Below is a small trained network, with its code and all its weights. Each question gives an input and a class and asks what happens when units are switched off, that is, made to give their printed mean instead of their output.

import numpy as np


def w(rows, s, z=0):
    codes = np.array(rows[::2]) - 128.0
    scale = np.full(codes.shape[1], s)
    scale[-1] = z or s
    return codes * scale


def f(y):
    return np.maximum(y, 0)


def log_softmax(a):
    a = a - a.max(-1, keepdims=True)
    return a - np.log(np.exp(a).sum(-1, keepdims=True))


def net(x, mask):
    res = np.array(x, float).reshape(1, 8) / 4 @ E
    y = f(res @ A[0][:, :-1].T + A[0][:, -1])
    res = res + np.where(mask, y, B[0][:, -1]) @ B[0][:, :-1]
    return log_softmax(res[-1] @ U[:, :-1].T + U[:, -1])


A, B = {}, {}
E = w([
[86,124,210,123,6,96,83,166],'x0',
[120,133,128,136,133,130,121,133],'x1',
[117,83,56,157,66,144,49,24],'x2',
[125,149,123,146,134,112,116,133],'x3',
[134,116,132,114,124,133,137,120],'x4',
[27,196,72,57,84,116,199,94],'x5',
[114,149,193,202,128,165,205,32],'x6',
[129,117,131,118,126,138,133,124],'x7',
],0.013)
A[0] = w([
[77,110,225,158,117,133,146,75,89],'n1',
[99,86,66,183,79,149,62,31,19],'n2',
[184,26,155,214,182,125,71,136,109],'n3',
[19,182,66,75,119,119,152,97,80],'n4',
[100,136,180,202,129,175,168,65,71],'n5',
[155,147,100,46,115,138,45,179,89],'n6',
[172,133,176,135,139,159,82,159,112],'n7',
[98,137,205,118,32,134,80,160,2],'n8',
[129,88,66,49,156,80,68,184,119],'n9',
[164,163,154,172,146,145,168,58,161],'n10',
[111,73,93,165,109,143,121,76,135],'n11',
[125,121,202,114,33,113,78,146,41],'n12',
[189,131,23,114,199,179,136,126,38],'n13',
[158,83,154,177,135,164,92,143,52],'n14',
[114,123,169,160,110,127,153,104,93],'n15',
[106,170,248,106,212,110,211,178,81],'n16',
],0.012,0.0052)
B[0] = w([
[77,70,133,167,125,72,141,119,202],'n1',
[244,90,119,142,101,144,158,230,212],'n2',
[136,181,206,79,97,136,197,60,253],'n3',
[143,187,213,28,101,102,160,76,229],'n4',
[56,78,119,139,110,87,97,98,215],'n5',
[44,88,95,158,65,48,105,116,197],'n6',
[105,117,157,53,122,119,160,138,187],'n7',
[173,173,89,167,212,212,92,99,203],'n8',
[84,70,122,198,77,90,87,124,214],'n9',
[35,98,83,157,144,74,92,137,213],'n10',
[182,163,99,122,123,156,134,201,183],'n11',
[119,180,54,139,199,199,150,64,206],'n12',
[113,142,89,129,240,152,79,91,217],'n13',
[100,155,172,69,88,87,125,125,188],'n14',
[57,106,118,152,120,89,151,138,169],'n15',
[237,118,102,154,88,150,119,186,242],'n16',
],0.011,0.019)
U = w([
[80,67,112,164,91,86,96,137,133],'0',
[141,173,190,47,89,118,151,107,77],'1',
[151,145,79,146,228,161,107,100,254],'2',
[216,105,114,134,87,133,126,249,51],'3',
],0.014,0.0064)

Each question gives the input, the list of numbers given to net, and the class t.
The units are the neurons (one row each of A and B). Each row of codes is followed by its name. A weight is (code - 128) times the scale printed after its matrix; where a second scale follows, it is the last column's (A, B and U).
mask holds one flag per neuron, in row order. A switched-off neuron (its flag False) gives its mean, the last column of its row in B, instead of its output. The means were averaged over made-up inputs and are rounded, as every weight is.
A unit's drop is (log p(t) with every unit on - log p(t) with that unit switched off) / (log p(t) with every unit on - log p(t) with every unit switched off).
The circuit of an input: a set's keep is (log p(t) with only the set's units on - log p(t) with every unit switched off) / (log p(t) with every unit on - log p(t) with every unit switched off). Starting from the 12 units with the biggest drops (on a tie, the unit counted first), units are removed one at a time, each time the one whose removal leaves the highest keep (on an exact tie, the one counted first), for as long as the keep stays at least 0.8.
units of the circuit, in order: the units of the circuit, biggest drop first
unit that matters most: the unit with the biggest drop
top k neurons: the k neurons with the biggest drops, biggest first
drop of u: that unit's drop, to one decimal
input [-6,2,0,7,-7,-7,4,-2], class 1: unit that matters most : n3
input [-1,-6,-4,3,8,-6,7,0], class 0: top 2 neurons : (n10 n4)
input [7,-4,6,-3,-1,-6,-2,-4], class 2: top 4 neurons : (n12 n8 n4 n16)
input [-5,1,-7,-6,2,3,-5,2], class 3: top 2 neurons : (n16 n12)
input [7,3,-6,8,-2,3,-5,0], class 2: top 2 neurons : (n8 n12)
input [-2,1,-4,4,1,-4,-1,0], class 1: top 4 neurons : (n2 n3 n11 n7)
input [-7,-1,0,8,0,-7,-2,4], class 1: top 3 neurons : (n3 n14 n8)
input [0,-3,4,0,2,2,-2,-5], class 3: top 2 neurons : (n3 n2)
input [-6,3,-3,3,-8,-2,7,5], class 0: top 2 neurons : (n5 n10)
input [6,8,8,5,8,-7,-3,-1], class 3: top 3 neurons : (n2 n4 n11)
input [-4,3,5,-6,-8,8,8,-7], class 0: top 4 neurons : (n10 n5 n3 n1)
input [1,-7,6,4,-5,-5,1,-1], class 3: top 2 neurons : (n2 n4)
input [5,-8,-5,8,6,-8,0,-8], class 1: drop of n3 : 0.1
input [3,2,-4,-3,6,-2,-8,3], class 0: drop of n11 : 0.0
input [-6,-8,-6,1,-5,3,7,-4], class 0: units of the circuit, in order : (n10)
input [8,-1,6,-7,2,5,0,5], class 2: drop of n8 : 0.4
